Here is a tiny trained network, its code and every weight. The questions are about switching its units off for an input and a class, where a switched-off unit gives its printed mean instead of its output.

import numpy as np


def w(rows, s, z=0):
    codes = np.array(rows[::2]) - 128.0
    scale = np.full(codes.shape[1], s)
    scale[-1] = z or s
    return codes * scale


def f(y):
    return np.maximum(y, 0)


def log_softmax(a):
    a = a - a.max(-1, keepdims=True)
    return a - np.log(np.exp(a).sum(-1, keepdims=True))


def net(x, mask):
    res = np.array(x, float).reshape(1, 7) / 4 @ E
    y = f(res @ A[0][:, :-1].T + A[0][:, -1])
    res = res + np.where(mask, y, B[0][:, -1]) @ B[0][:, :-1]
    return log_softmax(res[-1] @ U[:, :-1].T + U[:, -1])


A, B = {}, {}
E = w([
[254,156,22,98,202,17],'x0',
[130,121,132,121,113,124],'x1',
[129,109,102,166,104,122],'x2',
[175,227,152,173,35,222],'x3',
[158,245,112,191,16,200],'x4',
[124,100,92,174,69,108],'x5',
[127,138,127,72,111,132],'x6',
],0.0067)
A[0] = w([
[155,180,64,135,123,88,105],'n0',
[74,214,173,190,76,236,22],'n1',
[159,140,69,133,109,138,199],'n2',
[39,65,185,125,113,155,255],'n3',
[151,87,55,97,231,24,81],'n4',
[254,176,97,119,126,116,233],'n5',
],0.0074,0.0036)
B[0] = w([
[105,162,168,131,177,135,179],'n0',
[180,107,93,89,1,171,254],'n1',
[100,118,143,152,136,121,188],'n2',
[40,194,192,164,114,59,242],'n3',
[190,25,71,53,121,190,255],'n4',
[24,160,147,111,221,50,235],'n5',
],0.0081,0.0078)
U = w([
[34,92,128,126,155,9,163],'0',
[54,202,160,172,79,90,239],'1',
[254,54,70,98,45,224,5],'2',
],0.0071,0.0028)

Each question gives the input, the list of numbers given to net, and the class t.
The units are the neurons (one row each of A and B). Each row of codes is followed by its name. A weight is (code - 128) times the scale printed after its matrix; where a second scale follows, it is the last column's (A, B and U).
mask holds one flag per neuron, in row order. A switched-off neuron (its flag False) gives its mean, the last column of its row in B, instead of its output. The means were averaged over made-up inputs and are rounded, as every weight is.
A unit's drop is (log p(t) with every unit on - log p(t) with that unit switched off) / (log p(t) with every unit on - log p(t) with every unit switched off).
The circuit of an input: a set's keep is (log p(t) with only the set's units on - log p(t) with every unit switched off) / (log p(t) with every unit on - log p(t) with every unit switched off). Starting from all 6 units, units are removed one at a time, each time the one whose removal leaves the highest keep (on an exact tie, the one counted first), for as long as the keep stays at least 0.8.
units of the circuit, in order: the units of the circuit, biggest drop first
unit that matters most: the unit with the biggest drop
k most important neurons: the k neurons with the biggest drops, biggest first
drop of u: that unit's drop, to one decimal
input [3,2,-5,-4,-2,-6,0], class 2: 2 most important neurons : [n4 n3]
input [-5,1,3,1,7,3,-5], class 2: unit that matters most : n1
input [2,-2,2,-2,-6,8,-5], class 2: 2 most important neurons : [n4 n5]
input [7,5,-6,8,0,-8,-7], class 0: 3 most important neurons : [n5 n1 n3]
input [-5,-7,-4,5,2,-1,-1], class 2: 2 most important neurons : [n1 n5]
input [8,-3,3,-1,-7,-2,6], class 2: 2 most important neurons : [n4 n3]
input [-1,-4,-1,7,5,-2,-3], class 2: 2 most important neurons : [n1 n3]
input [3,1,3,0,-5,-2,-1], class 2: 2 most important neurons : [n4 n3]
input [-7,-7,0,3,7,-4,-1], class 2: 2 most important neurons : [n1 n5]
input [-2,-5,4,1,5,1,-7], class 2: 4 most important neurons : [n1 n3 n5 n0]
input [6,2,2,8,7,5,3], class 1: drop of n5 : 0.8
input [5,-8,1,-4,-6,4,5], class 2: drop of n2 : 0.0
input [8,-1,-5,-6,-5,5,6], class 2: drop of n2 : 0.0
input [-7,1,-8,8,6,0,3], class 2: units of the circuit, in order : [n1]
